Below is a small trained network, with its code and all its weights. Each question gives an input and a class and asks what happens when units are switched off, that is, made to give their printed mean instead of their output.

import numpy as np


def w(rows, s, z=0):
    codes = np.array(rows[::2]) - 128.0
    scale = np.full(codes.shape[1], s)
    scale[-1] = z or s
    return codes * scale


def f(y):
    return y / 2 * (1 + np.tanh(0.7978845608 * (y + 0.044715 * y**3)))


def log_softmax(a):
    a = a - a.max(-1, keepdims=True)
    return a - np.log(np.exp(a).sum(-1, keepdims=True))


def net(x, mask):
    res = np.array(x, float).reshape(1, 6) / 4 @ E
    y = f(res @ A[0][:, :-1].T + A[0][:, -1])
    res = res + np.where(mask, y, B[0][:, -1]) @ B[0][:, :-1]
    return log_softmax(res[-1] @ U[:, :-1].T + U[:, -1])


A, B = {}, {}
E = w([
[98,98,180,179,153,11],'x0',
[135,132,172,175,235,35],'x1',
[2,168,95,146,110,80],'x2',
[121,51,204,103,98,158],'x3',
[185,216,131,183,43,138],'x4',
[162,138,70,22,102,5],'x5',
],0.0095)
A[0] = w([
[158,160,156,98,128,194,190],'N1',
[22,115,175,234,182,107,60],'N2',
[107,124,60,29,210,179,77],'N3',
[159,104,199,163,68,168,113],'N4',
[162,126,154,179,72,169,134],'N5',
[80,101,146,84,108,111,57],'N6',
[167,116,154,117,102,230,122],'N7',
[42,102,178,214,172,134,59],'N8',
[137,120,48,40,205,199,61],'N9',
[145,134,109,109,137,218,143],'N10',
[116,157,135,204,111,92,130],'N11',
[114,80,125,85,95,99,11],'N12',
[200,167,133,174,181,36,32],'N13',
[94,217,56,109,49,107,144],'N14',
[49,109,185,234,180,113,54],'N15',
[107,111,103,171,185,141,48],'N16',
[163,105,138,131,131,191,92],'N17',
[167,95,87,100,159,244,109],'N18',
[177,115,155,174,67,211,143],'N19',
[163,129,164,140,122,145,26],'N20',
[109,225,42,169,28,162,97],'N21',
[184,155,142,125,159,30,6],'N22',
[130,77,133,52,113,44,1],'N23',
[125,98,154,180,128,129,112],'N24',
[130,150,139,206,140,197,108],'N25',
[147,124,149,157,159,35,120],'N26',
[112,208,48,160,53,153,87],'N27',
[195,130,171,146,105,214,146],'N28',
[120,104,157,56,83,139,136],'N29',
[187,110,221,166,103,208,95],'N30',
[156,106,113,112,156,198,105],'N31',
[119,143,164,199,204,50,253],'N32',
[89,77,167,41,89,2,136],'N33',
],0.01,0.0043)
B[0] = w([
[107,107,142,170,77,114,182],'N1',
[108,95,146,133,198,222,222],'N2',
[195,75,75,145,95,147,181],'N3',
[61,161,138,107,172,94,188],'N4',
[77,153,163,102,126,119,185],'N5',
[117,91,127,112,115,126,144],'N6',
[125,134,193,169,97,64,206],'N7',
[85,97,144,140,171,212,204],'N8',
[199,72,112,154,90,152,184],'N9',
[151,113,142,164,77,118,186],'N10',
[168,141,140,142,152,166,174],'N11',
[113,101,107,112,117,109,142],'N12',
[189,217,115,158,167,66,199],'N13',
[130,153,75,44,93,186,222],'N14',
[107,116,149,174,179,218,215],'N15',
[144,125,135,118,146,175,148],'N16',
[122,115,139,183,115,92,168],'N17',
[178,83,164,189,71,105,201],'N18',
[52,149,199,143,94,54,216],'N19',
[118,140,144,131,134,109,137],'N20',
[133,203,135,67,44,180,237],'N21',
[160,163,109,109,161,70,185],'N22',
[100,102,75,75,133,72,179],'N23',
[103,159,103,162,144,146,156],'N24',
[83,87,149,115,106,129,192],'N25',
[163,166,94,102,207,123,198],'N26',
[136,207,130,75,45,183,213],'N27',
[58,131,200,208,103,71,211],'N28',
[98,100,125,113,94,101,165],'N29',
[72,163,196,184,155,66,214],'N30',
[147,95,128,192,104,107,167],'N31',
[171,175,111,151,254,154,247],'N32',
[100,83,49,53,178,95,224],'N33',
],0.0093,0.013)
U = w([
[136,184,113,83,16,169,146],'0',
[229,196,91,131,202,57,5],'1',
[71,118,196,193,78,63,158],'2',
[96,1,61,51,124,53,114],'3',
[106,91,138,164,202,222,176],'4',
[222,27,136,192,52,124,144],'5',
],0.0085,0.0024)

Each question gives the input, the list of numbers given to net, and the class t.
The units are the neurons (one row each of A and B). Each row of codes is followed by its name. A weight is (code - 128) times the scale printed after its matrix; where a second scale follows, it is the last column's (A, B and U).
mask holds one flag per neuron, in row order. A switched-off neuron (its flag False) gives its mean, the last column of its row in B, instead of its output. The means were averaged over made-up inputs and are rounded, as every weight is.
A unit's drop is (log p(t) with every unit on - log p(t) with that unit switched off) / (log p(t) with every unit on - log p(t) with every unit switched off).
The circuit of an input: a set's keep is (log p(t) with only the set's units on - log p(t) with every unit switched off) / (log p(t) with every unit on - log p(t) with every unit switched off). Starting from the 12 units with the biggest drops (on a tie, the unit counted first), units are removed one at a time, each time the one whose removal leaves the highest keep (on an exact tie, the one counted first), for as long as the keep stays at least 0.8.
circuit, biggest first: the units of the circuit, biggest drop first
unit that matters most: the unit with the biggest drop
top k neurons: the k neurons with the biggest drops, biggest first
drop when u is switched off: that unit's drop, to one decimal
input [6,7,8,3,-6,8], class 1: circuit, biggest first : (N32)
input [-5,4,7,3,2,5], class 3: circuit, biggest first : (N33, N13)
input [4,3,4,3,-3,8], class 3: top 2 neurons : (N33, N23)
input [3,4,2,3,0,7], class 1: top 3 neurons : (N13, N32, N26)
input [6,6,-2,6,-6,5], class 1: top 3 neurons : (N32, N13, N26)
input [1,4,5,6,6,8], class 1: top 4 neurons : (N13, N26, N22, N25)
input [0,4,-1,3,-2,4], class 1: top 2 neurons : (N25, N26)
input [-8,-7,2,-1,2,-5], class 2: top 3 neurons : (N28, N19, N7)
input [8,5,8,-2,-6,4], class 1: top 3 neurons : (N13, N22, N26)
input [0,3,-6,7,3,5], class 3: top 2 neurons : (N32, N33)
input [-2,-2,-6,-1,-5,-3], class 5: top 3 neurons : (N9, N18, N3)
input [-2,5,-7,3,-2,8], class 3: top 3 neurons : (N33, N23, N32)
input [-7,8,8,-3,7,4], class 0: top 3 neurons : (N21, N27, N14)
input [-6,8,8,-6,-1,0], class 4: unit that matters most : N2
input [8,3,-6,7,-4,6], class 3: top 3 neurons : (N33, N23, N12)
input [-5,-8,5,7,-3,6], class 3: drop when N33 is switched off : 0.4
input [-7,2,-5,-8,-1,-1], class 5: drop when N26 is switched off : 0.0
input [-5,7,2,2,-7,2], class 3: drop when N33 is switched off : 0.2
